A new row, then what is left of it after taking away its nearest point in the smallest flat space through zero that holds the last named rows above it.
nupi (3 x 13):
[[ 21.1 -30.1  21.8 -36.2 -16.7 -38.6   6.7   9.5 -53.4   3.5  11.0   7.7
   -3.8]
 [-37.0 -21.1 -35.8  47.5  14.2  50.2  25.6 -35.6 -11.1 -37.5 -17.5 -22.3
    1.0]
 [-24.7   6.6  -7.1  34.6  14.7  41.6  -9.5   6.9  -9.0 -10.8  -7.6  -5.5
   -2.2]]
New rows:
[ 18.7   9.4  25.4 -19.3 -39.8 -32.2  13.3 -10.0  49.8  12.4 -11.8 -20.6
  28.0] -> [ -3.4   0.0  28.1   7.6 -29.3   3.0   4.7   4.6   4.9  -1.1 -16.0 -24.0
  22.7]
[  4.6 -27.1  -3.7  46.0  -8.1  22.6  -2.2  22.6 -15.4 -35.5  15.6  24.1
  17.7] -> [ 20.1 -19.0  -2.5  27.3 -15.0  -1.0   0.1  17.3  12.6 -24.4  19.3  27.9
  20.7]

Bomul:
[[-24.9   3.6  31.3  -6.1  -9.6  -6.4  44.6  59.9 -18.9 -39.5  -3.9  34.8
   19.3]
 [-10.7 -31.1  30.2 -30.4  -1.7 -12.5  30.4   0.4   0.0 -20.7   3.6  -5.2
  -15.8]
 [-16.6 -20.7  28.0  -5.5   9.4  -6.6   6.7 -19.3  14.2 -14.9   2.5   5.0
  -39.6]
 [ 19.6 -16.7  13.9 -11.1 -36.1   5.8  44.1  -8.2  20.7 -12.7  11.1  23.8
    4.8]]
New rows:
[  6.9 -16.7 -31.6  10.0  -7.8 -11.4  55.7  13.1 -15.8  30.3  45.9 -15.8
  36.1] -> [-17.6 -12.4 -17.6  30.3  15.8 -12.9  34.0   1.4  -7.2  23.9  41.9  -5.5
  -1.4]
[ 31.2   2.2 -25.7   1.3 -16.0 -19.7  -0.1 -22.2 -16.2  24.5  10.8 -30.0
 -21.6] -> [ 10.7  10.1  -7.5  11.4 -12.9 -21.2  11.5   3.3 -20.8   3.8   7.2  -4.8
 -24.9]
[-43.8  -8.1  -9.2 -29.0  -2.2 -23.7  19.9  22.6  15.0 -10.4  -9.9   4.7
 -26.8] -> [-23.8   4.9 -32.8 -16.3 -11.4 -13.6   6.7  10.7  21.6   8.1  -8.1   3.8
 -13.4]

kos:
[[  1.2 -19.9   1.9 -29.6   7.2 -16.8  -8.7  20.9 -43.6 -15.5 -13.1 -37.3
   30.1]
 [ 11.6 -27.9  -1.1 -14.9 -24.3   8.8  24.7  29.3 -70.4 -29.4  14.9 -16.8
   18.1]]
New rows:
[ -5.6 -23.2   6.9 -44.2 -13.1 -13.2  -3.7 -22.7 -26.3 -19.9 -41.6  13.8
  26.4] -> [ -5.5 -12.9   5.7 -27.1 -19.2  -2.3   3.3 -33.5  -4.4 -12.4 -32.6  35.5
   9.2]
[-37.2  19.0  13.3 -15.5  35.1  10.5 -40.1 -18.3  44.3  34.4 -34.3   0.4
  11.5] -> [-24.6   1.1  10.6 -11.2   1.6  33.0  -5.0   0.5  -5.8  11.5  -7.4   8.1
  10.6]
[ 19.8   1.6  11.5 -33.9   3.7 -18.4  10.6  32.3 -42.1 -19.0  -7.2 -14.4
  21.7] -> [ 16.3  20.1  10.6 -12.7   5.1 -10.4  10.0  12.9   0.6  -2.8  -2.9  11.9
  -0.6]

sor (4 x 13):
[[ 12.6  27.1 -27.1  -1.4   4.1  -2.7  -7.6   3.6  -1.1  -3.3  38.7   7.8
   -3.0]
 [  3.9  14.4 -10.3  -0.6 -22.1 -15.6  -2.2  26.2  29.9 -12.7  12.3  21.8
   -7.3]
 [ 15.1  29.5 -16.3  21.5 -17.9  30.8 -12.3  36.7  21.4 -32.0  15.0   5.9
   -4.4]
 [  7.5  33.4 -18.0   2.1 -19.9 -13.6  -6.6  16.4  31.3  -8.5  19.6  16.6
  -10.1]]
New rows:
[-20.7  -5.8  19.8  -8.8 -17.9  26.2  -8.6 -50.1  14.2 -18.7 -12.7  -0.3
  14.0] -> [-14.7  -7.5   5.2 -16.0 -16.3  16.9  -8.9 -35.7  10.8 -25.0  13.9  14.9
  14.9]
[ 32.6   6.8 -21.4  21.2  32.1  25.6  10.0 -33.2   2.6 -23.2 -17.7  12.9
  38.1] -> [ 26.7  -1.9 -17.7  10.4  20.7  -1.7  15.6 -26.3  17.8 -19.8 -20.4  28.7
  34.9]

dup (5 x 13):
[[  8.2  -6.7  -3.2  58.9 -26.2 -52.7  -4.9  19.1   8.0 -14.1  13.1  17.2
   30.0]
 [ 56.4 -30.9 -24.5  26.6 -32.0  20.8 -48.8 -18.8 -13.4   6.1 -22.1 -24.9
    3.8]
 [ 30.2 -20.8  15.5   8.7   9.4  28.1 -28.7  26.6   4.1  14.7 -29.4  -4.9
   24.0]
 [ 31.8 -19.9  -1.2  19.8  -9.2  11.6 -28.3   9.2  -0.1   6.4 -18.2  -7.0
   16.6]
 [ 28.8 -41.2   8.9  -8.1 -36.9  13.1 -38.7   8.0  23.4  -5.7 -35.9   9.8
   11.6]]
New rows:
[  1.7   8.0  21.8 -23.7   5.0 -20.7  28.7  42.4   7.0 -34.1  -3.5  -6.5
  57.1] -> [ 15.7   6.9   4.1 -25.7  -9.2  -7.9  16.6   7.8 -18.8 -32.8  -2.8 -28.3
  31.0]
[-25.4 -34.1  37.2  24.8 -20.5  -6.1   9.3 -33.2  -4.4  27.3  44.6 -30.1
  18.2] -> [-23.0 -38.8  32.3   6.9 -12.5   9.9   9.0 -28.3  13.5  31.6  37.0 -28.9
  25.1]
[  7.3  11.3   0.3  10.4  15.4 -16.0   6.0   2.6   4.5  -5.9  23.4 -61.5
  13.8] -> [  1.8  -2.2  17.5 -10.1  -1.6 -14.0  -1.2   4.0  13.8 -13.7   9.0 -49.4
   6.4]

robuk (4 x 13):
[[ -0.1  20.1 -21.2 -36.3  36.6  44.8  -1.0 -15.7  15.6 -10.0  12.3 -18.0
   36.1]
 [-28.8  -1.7 -15.0 -12.7   9.6  21.2   4.1   7.6  27.2  -6.5   2.6  -8.2
   22.2]
 [-26.9 -32.8 -30.8   5.3  16.4  13.6  -6.9   0.0  21.5 -16.1   1.7 -25.6
   15.7]
 [-27.5  -2.7 -30.0 -47.6  -5.4  22.2  22.2  13.1  27.0  26.6  11.0  -3.7
   18.5]]
New rows:
[ 13.0  38.7  21.6  43.8 -24.7   8.1 -20.4  -9.7  -0.4  18.8  20.3  13.5
 -45.0] -> [ -4.6  19.2 -10.0  26.2 -12.6  26.2 -18.0 -10.6  16.9  19.6  27.3  -5.9
 -29.1]
[ 48.7  27.1  -1.3 -38.9  -4.1   5.6   6.1  -0.9   1.5  10.7  12.4   7.1
 -10.4] -> [ 17.9   0.4  -3.9  -5.2  -4.8  -2.0  -3.0  10.5  19.1 -11.6   3.2  -0.9
  -8.9]

renit (4 x 13):
[[ 26.1  -2.6 -11.2 -45.9  10.7   5.4  33.0  19.1   3.3 -21.2 -48.4  -2.9
   14.5]
 [  8.4   2.5  -5.3   5.6  20.4  -5.1  61.8 -21.1  30.2 -34.6 -25.0   7.3
  -28.4]
 [  9.0   5.1  25.1 -11.8   2.5 -10.0  31.2 -12.3   4.6  10.7 -33.3 -32.3
   11.8]
 [  0.7   2.8  22.0 -23.7  61.9 -35.0 -27.4 -33.7  36.2 -40.9  32.6  13.0
   32.6]]
New rows:
[  2.0 -25.3  32.0   3.5   6.7  24.8 -11.3 -10.0 -30.0  -0.3 -58.0 -25.0
  18.1] -> [ -6.2 -27.3  16.6  20.2  15.5  25.9 -20.4 -15.2 -20.2 -19.4 -31.4   1.9
   0.2]
[ 16.5 -17.6 -27.3 -29.4  -2.2   3.0  -3.6  19.5  -6.5  40.4 -35.7  47.5
 -10.5] -> [  5.6 -12.0  -2.1 -10.0  11.2 -15.5  -4.7 -11.9   8.3  43.6 -17.5  37.0
 -10.9]

zes, 5 rows:
[[-62.9 -25.4 -52.6  -8.1  11.5 -28.1   4.4  31.3 -10.2  25.8  11.8  30.4
   -2.6]
 [ 17.6 -15.2 -61.1   0.9  -9.9 -23.5   6.6 -29.0 -34.8  55.4  -9.2  34.5
  -15.2]
 [ 28.9  26.5 -18.7  47.1   8.9  31.0   6.0 -48.7   2.5  -6.6  40.4  28.8
   -3.7]
 [ 21.0   4.0 -46.9  20.5  -1.1   9.7   5.2 -40.5 -23.1  -8.1  -2.8  40.4
  -37.9]
 [ -2.1 -24.7 -25.2  25.9  31.3  28.9  25.4 -50.0 -37.9  -4.4  19.4 -18.1
  -14.6]]
New rows:
[ 31.2   2.3  19.5  32.8  14.4 -21.5  -3.8  -3.0  44.6 -26.6 -22.0   9.7
   6.3] -> [ 11.2 -20.7  -0.3  28.4  25.0 -29.3   5.7  -3.6  26.0  -7.6 -20.2   2.9
   6.6]
[-34.1  20.9  10.8   4.5  19.8  15.0  16.8   4.4 -15.9  28.5 -66.3   0.6
  11.8] -> [-26.9  34.8  10.5  18.4  20.1  23.8  15.1  -3.3  -7.0  22.4 -52.6  12.4
  13.4]

vid (5 x 13):
[[ 35.0 -22.7  10.4  12.4  -2.0  -1.2 -16.4 -21.5  -7.3  16.7   1.9  -9.7
   12.2]
 [-13.8 -55.5 -20.1  -3.5  -2.8  -5.6 -13.2  -1.0 -29.0  17.8  16.6 -36.0
   34.9]
 [ 17.2 -43.5  -4.6  12.1   1.5   5.4 -15.9  -4.5 -30.7  14.7   9.4 -20.7
   24.1]
 [ 24.1 -69.4 -10.0  31.4  12.3  -2.1 -34.5  -4.9 -33.9  15.1  11.5 -43.0
   48.7]
 [ -7.1 -59.1 -28.0   5.6 -11.4  11.4 -19.1  14.4 -59.5   9.2  21.5 -44.6
   41.3]]
New rows:
[-19.9  17.8  -3.3  -2.7 -25.1  49.2   3.7  -8.1   4.5  16.2  21.9 -19.7
   8.8] -> [-14.2   8.1   5.2  12.6   2.8  43.4   2.7  -9.0  19.2  16.7  14.5 -10.1
   9.5]
[ 16.0 -17.0  16.3  22.0  39.9  -4.3   5.5   8.3 -37.4  27.1  -6.2  28.2
  13.6] -> [ -2.7  17.9   4.6   3.4   4.5 -19.2   0.9   3.5 -17.0  15.3  -3.4   7.4
  15.4]
